Here is a tiny trained network, its code and every weight. The questions are about switching its units off for an input and a target symbol, where a switched-off unit gives its printed mean instead of its output.

import numpy as np


def w(rows, s, z=0):
    codes = np.array(rows[::2]) - 128.0
    scale = np.full(codes.shape[1], s)
    scale[-1] = z or s
    return codes * scale


def norm(h):
    return h / np.sqrt((h * h).mean(-1, keepdims=True) + 1e-5)


def softmax(a):
    e = np.exp(a - a.max(-1, keepdims=True))
    return e / e.sum(-1, keepdims=True)


def log_softmax(a):
    a = a - a.max(-1, keepdims=True)
    return a - np.log(np.exp(a).sum(-1, keepdims=True))


def net(x, mask):
    ids = ['αζηθλμτψω'.index(c) for c in x.split()]
    T = len(ids)
    res = E[ids] + P[:T]
    u = 0
    for l in range(2):
        r = norm(res)
        for j in range(3):
            rows = slice(3 * j, 3 * j + 3)
            q, k, v = (r @ M[l][rows].T for M in (Q, K, V))
            z = softmax(np.where(np.tri(T) > 0, q @ k.T / 3**0.5, -1e9)) @ v
            o = O[l][rows]
            res = res + np.where(mask[u + j], z, o[:, -1]) @ o[:, :-1]
        u += 3
    return log_softmax(norm(res)[-1] @ U[:, :-1].T + U[:, -1])


Q, K, V, O = {}, {}, {}, {}
E = w([
[232,151,135,100],'α',
[204,179,115,125],'ζ',
[51,51,162,124],'η',
[46,158,249,232],'θ',
[206,240,98,126],'λ',
[69,94,80,107],'μ',
[104,67,125,78],'τ',
[50,161,90,156],'ψ',
[120,120,154,119],'ω',
],0.011)
P = w([
[143,137,131,96],'0',
[147,177,78,74],'1',
[147,17,81,236],'2',
[139,128,216,254],'3',
[95,101,216,160],'4',
[111,53,89,176],'5',
[166,183,135,98],'6',
[75,93,105,82],'7',
[105,66,103,158],'8',
[55,197,159,23],'9',
[137,107,97,138],'10',
[130,155,93,148],'11',
[155,131,90,69],'12',
],0.0093)
Q[0] = w([
[216,153,222,172],'L0H0',
[191,164,57,99],'L0H0',
[192,230,140,152],'L0H0',
[62,195,212,116],'L0H1',
[115,138,156,97],'L0H1',
[36,30,131,204],'L0H1',
[110,166,105,50],'L0H2',
[125,124,1,152],'L0H2',
[77,175,153,127],'L0H2',
],0.0095)
K[0] = w([
[189,108,48,108],'L0H0',
[220,138,131,183],'L0H0',
[244,127,9,40],'L0H0',
[68,141,116,36],'L0H1',
[27,117,187,139],'L0H1',
[152,253,254,195],'L0H1',
[110,145,248,161],'L0H2',
[154,10,120,216],'L0H2',
[124,131,192,36],'L0H2',
],0.0085)
V[0] = w([
[201,123,146,153],'L0H0',
[239,143,79,109],'L0H0',
[127,163,148,154],'L0H0',
[114,69,75,103],'L0H1',
[110,79,129,118],'L0H1',
[54,152,193,96],'L0H1',
[101,141,254,81],'L0H2',
[64,178,156,115],'L0H2',
[95,210,100,167],'L0H2',
],0.012)
O[0] = w([
[86,147,172,72,100],'L0H0',
[154,108,136,38,5],'L0H0',
[127,156,254,174,160],'L0H0',
[207,170,170,67,73],'L0H1',
[102,123,96,88,135],'L0H1',
[183,101,67,131,230],'L0H1',
[227,89,181,152,142],'L0H2',
[222,176,114,127,153],'L0H2',
[168,227,120,96,125],'L0H2',
],0.0085,0.0025)
Q[1] = w([
[179,91,191,233],'L1H0',
[119,95,108,202],'L1H0',
[100,2,153,163],'L1H0',
[145,164,75,180],'L1H1',
[128,101,113,233],'L1H1',
[38,132,95,120],'L1H1',
[158,52,22,140],'L1H2',
[178,229,150,170],'L1H2',
[38,114,80,80],'L1H2',
],0.0097)
K[1] = w([
[217,236,49,32],'L1H0',
[106,96,80,72],'L1H0',
[70,135,128,134],'L1H0',
[143,134,172,58],'L1H1',
[152,70,190,133],'L1H1',
[52,82,172,188],'L1H1',
[72,173,193,117],'L1H2',
[236,45,1,145],'L1H2',
[143,140,250,184],'L1H2',
],0.0086)
V[1] = w([
[194,153,143,59],'L1H0',
[100,195,63,63],'L1H0',
[131,173,52,117],'L1H0',
[129,6,149,204],'L1H1',
[161,159,93,136],'L1H1',
[191,190,128,219],'L1H1',
[102,208,212,144],'L1H2',
[193,143,129,117],'L1H2',
[91,206,54,109],'L1H2',
],0.011)
O[1] = w([
[54,75,206,207,253],'L1H0',
[109,122,71,179,197],'L1H0',
[101,129,51,138,187],'L1H0',
[177,61,128,248,240],'L1H1',
[163,122,65,153,135],'L1H1',
[170,215,101,159,219],'L1H1',
[112,237,239,183,75],'L1H2',
[193,142,41,253,108],'L1H2',
[30,151,38,160,119],'L1H2',
],0.0065,0.0017)
U = w([
[79,83,202,78,85],'α',
[45,158,195,87,115],'ζ',
[182,84,113,149,87],'η',
[191,221,188,198,253],'θ',
[67,237,164,119,121],'λ',
[97,123,17,106,219],'μ',
[143,30,110,109,93],'τ',
[117,254,67,163,4],'ψ',
[183,105,167,154,57],'ω',
],0.0096,0.0025)

Each question gives the input, a string of symbols that net reads in full, and the target symbol t.
The units are the heads (3 rows each of Q, K, V and O). Each row of codes is followed by its name. A weight is (code - 128) times the scale printed after its matrix; where a second scale follows, it is the last column's (O and U).
mask holds one flag per head, layer by layer. A switched-off head (its flag False) gives its mean, the last column of its rows in O, instead of its output. The means were averaged over made-up inputs and are rounded, as every weight is.
A unit's drop is (log p(t) with every unit on - log p(t) with that unit switched off) / (log p(t) with every unit on - log p(t) with every unit switched off).
The circuit of an input: a set's keep is (log p(t) with only the set's units on - log p(t) with every unit switched off) / (log p(t) with every unit on - log p(t) with every unit switched off). Starting from all 6 units, units are removed one at a time, each time the one whose removal leaves the highest keep (on an exact tie, the one counted first), for as long as the keep stays at least 0.8.
circuit, biggest first: the units of the circuit, biggest drop first
most important unit: the unit with the biggest drop
which heads matter: for each layer, one digit per head in row order, 1 if its drop is at least 0.15 and else 0, layers parted by /
input μ μ θ α, target μ: circuit, biggest first -> L1H2
input η τ α ω, target τ: which heads matter -> 100 / 000
input μ ζ ψ α λ θ θ, target μ: which heads matter -> 100 / 001
input λ θ λ λ θ λ λ, target λ: circuit, biggest first -> L0H0, L0H1
input μ ψ θ θ, target μ: circuit, biggest first -> L1H2, L1H0
input ψ μ τ θ θ ζ, target ζ: circuit, biggest first -> L0H2, L1H2
input α θ μ ζ, target α: circuit, biggest first -> L0H0, L0H2
input θ α λ, target λ: circuit, biggest first -> L0H2, L0H0, L1H2
input θ θ α ζ ω α, target ζ: which heads matter -> 001 / 000
input μ η λ λ, target μ: circuit, biggest first -> L1H2, L0H0
input τ λ λ μ θ θ θ, target τ: circuit, biggest first -> L1H2, L0H0
input λ ψ η τ ω, target ψ: which heads matter -> 001 / 000
input ψ η α ζ, target ψ: circuit, biggest first -> L0H2, L1H1
input ψ λ ζ ζ, target ψ: which heads matter -> 001 / 001
input θ μ θ ζ τ ζ μ ω θ τ, target θ: circuit, biggest first -> L0H0, L0H2
input ψ λ θ μ, target ψ: circuit, biggest first -> L0H2
input α θ μ α ψ θ θ, target α: which heads matter -> 111 / 001
input μ η μ α, target μ: which heads matter -> 100 / 001
input τ η μ ζ α τ λ μ θ τ, target τ: which heads matter -> 111 / 001
input θ θ θ ψ ψ ψ θ μ ζ θ, target θ: which heads matter -> 101 / 000
input μ ω μ τ, target μ: most important unit -> L0H0
input θ ψ η θ τ ζ ψ η ψ μ ζ θ μ, target θ: which heads matter -> 100 / 000
